Here is a tiny trained network, its code and every weight. The questions are about switching its units off for an input and a target symbol, where a switched-off unit gives its printed mean instead of its output.

import numpy as np


def w(rows, s, z=0):
    codes = np.array(rows[::2]) - 128.0
    scale = np.full(codes.shape[1], s)
    scale[-1] = z or s
    return codes * scale


def norm(h):
    return h / np.sqrt((h * h).mean(-1, keepdims=True) + 1e-5)


def f(y):
    return np.maximum(y, 0)


def softmax(a):
    e = np.exp(a - a.max(-1, keepdims=True))
    return e / e.sum(-1, keepdims=True)


def log_softmax(a):
    a = a - a.max(-1, keepdims=True)
    return a - np.log(np.exp(a).sum(-1, keepdims=True))


def net(x, mask):
    ids = ['αβλμπτψ'.index(c) for c in x.split()]
    T = len(ids)
    res = E[ids] + P[:T]
    u = 0
    for l in range(3):
        q, k, v = (norm(res) @ M[l].T for M in (Q, K, V))
        z = softmax(np.where(np.tri(T) > 0, q @ k.T / 2**0.5, -1e9)) @ v
        res = res + np.where(mask[u], z, O[l][:, -1]) @ O[l][:, :-1]
        u += 1
        y = f(norm(res) @ A[l][:, :-1].T + A[l][:, -1])
        res = res + np.where(mask[u : u + 4], y, B[l][:, -1]) @ B[l][:, :-1]
        u += 4
    return log_softmax(norm(res)[-1] @ U[:, :-1].T + U[:, -1])


Q, K, V, O, A, B = {}, {}, {}, {}, {}, {}
E = w([
[181,119,9],'α',
[212,214,124],'β',
[94,155,177],'λ',
[82,146,98],'μ',
[152,128,111],'π',
[87,82,188],'τ',
[192,132,188],'ψ',
],0.014)
P = w([
[110,178,163],'0',
[93,103,3],'1',
[84,74,38],'2',
[48,136,106],'3',
[84,78,47],'4',
[78,81,44],'5',
[80,81,50],'6',
[61,139,121],'7',
[80,82,66],'8',
],0.0047)
Q[0] = w([
[98,254,45],'0.h1',
[101,74,147],'0.h1',
],0.0076)
K[0] = w([
[77,253,66],'0.h1',
[102,87,49],'0.h1',
],0.0074)
V[0] = w([
[164,77,255],'0.h1',
[86,172,83],'0.h1',
],0.0019)
O[0] = w([
[195,150,125,2],'0.h1',
[1,69,62,173],'0.h1',
],0.0038,0.00074)
A[0] = w([
[119,132,83,107],'0.n1',
[68,19,113,62],'0.n2',
[81,254,136,252],'0.n3',
[136,156,233,110],'0.n4',
],0.0079,0.0032)
B[0] = w([
[166,87,132,166],'0.n1',
[166,207,142,165],'0.n2',
[173,105,63,253],'0.n3',
[144,1,121,164],'0.n4',
],0.0085,0.0052)
Q[1] = w([
[86,124,2],'1.h1',
[26,154,148],'1.h1',
],0.0067)
K[1] = w([
[74,149,74],'1.h1',
[167,255,123],'1.h1',
],0.0073)
V[1] = w([
[75,238,126],'1.h1',
[70,134,255],'1.h1',
],0.0057)
O[1] = w([
[81,199,65,75],'1.h1',
[111,255,114,1],'1.h1',
],0.0072,0.006)
A[1] = w([
[134,217,85,121],'1.n1',
[69,108,248,252],'1.n2',
[98,174,103,35],'1.n3',
[108,161,109,29],'1.n4',
],0.011,0.0041)
B[1] = w([
[90,122,227,170],'1.n1',
[144,244,179,253],'1.n2',
[128,118,158,128],'1.n3',
[122,103,104,128],'1.n4',
],0.011,0.0031)
Q[2] = w([
[5,170,1],'2.h1',
[210,108,22],'2.h1',
],0.0085)
K[2] = w([
[248,44,159],'2.h1',
[42,57,2],'2.h1',
],0.009)
V[2] = w([
[116,84,254],'2.h1',
[158,29,130],'2.h1',
],0.0033)
O[2] = w([
[38,140,48,62],'2.h1',
[81,255,159,250],'2.h1',
],0.0092,0.0019)
A[2] = w([
[76,113,185,252],'2.n1',
[167,108,217,67],'2.n2',
[180,105,103,211],'2.n3',
[5,143,39,92],'2.n4',
],0.013,0.004)
B[2] = w([
[77,222,122,156],'2.n1',
[98,74,43,183],'2.n2',
[40,153,174,254],'2.n3',
[212,255,103,140],'2.n4',
],0.0069,0.0094)
U = w([
[194,137,110,171],'α',
[89,177,194,204],'β',
[118,79,180,198],'λ',
[55,158,98,51],'μ',
[145,101,251,1],'π',
[120,179,62,22],'τ',
[155,85,70,200],'ψ',
],0.024,0.0072)

Each question gives the input, a string of symbols that net reads in full, and the target symbol t.
The units are the heads (2 rows each of Q, K, V and O) and the neurons (one row each of A and B). Each row of codes is followed by its name. A weight is (code - 128) times the scale printed after its matrix; where a second scale follows, it is the last column's (O, A, B and U).
mask holds one flag per unit, layer by layer, with each layer's heads first. A switched-off unit (its flag False) gives its mean, the last column of its rows in O or B, instead of its output. The means were averaged over made-up inputs and are rounded, as every weight is.
A unit's drop is (log p(t) with every unit on - log p(t) with that unit switched off) / (log p(t) with every unit on - log p(t) with every unit switched off).
The circuit of an input: a set's keep is (log p(t) with only the set's units on - log p(t) with every unit switched off) / (log p(t) with every unit on - log p(t) with every unit switched off). Starting from the 12 units with the biggest drops (on a tie, the unit counted first), units are removed one at a time, each time the one whose removal leaves the highest keep (on an exact tie, the one counted first), for as long as the keep stays at least 0.8.
units of the circuit, in order: the units of the circuit, biggest drop first
k most important neurons: the k neurons with the biggest drops, biggest first
k most important neurons of layer l: the k neurons of layer l with the biggest drops, biggest first
drop of u: that unit's drop, to one decimal
input τ λ π, target β: 2 most important neurons	0.n3, 2.n3
input β β τ β β, target β: 2 most important neurons	1.n1, 0.n3
input β τ τ λ τ, target β: units of the circuit, in order	1.n2
input α λ π β β β α λ, target μ: units of the circuit, in order	2.n2, 0.n3
input ψ ψ τ ψ λ, target λ: 3 most important neurons	1.n2, 0.n4, 0.n3
input μ β π β μ, target τ: 2 most important neurons	2.n4, 1.n2
input λ τ μ π β ψ, target λ: 3 most important neurons	0.n4, 2.n2, 0.n1
input π α α λ τ α π λ, target λ: 2 most important neurons of layer 2	2.n4, 2.n3
input τ β β, target β: 3 most important neurons	1.n1, 2.n3, 1.n2
input β β π π λ, target μ: 2 most important neurons of layer 2	2.n1, 2.n2
input τ α π β ψ, target λ: 4 most important neurons	0.n4, 2.n2, 0.n2, 2.n4
input α π π α ψ π μ τ μ, target α: 2 most important neurons of layer 2	2.n4, 2.n3
input α β β π α π, target λ: 2 most important neurons of layer 1	1.n2, 1.n1
input λ μ β β, target α: units of the circuit, in order	0.n3
input β α β α π τ π μ, target α: drop of 2.n4	0.7
input β π β τ λ τ μ, target τ: drop of 2.n4	0.3
input β α π ψ α π, target λ: drop of 2.n2	-0.1
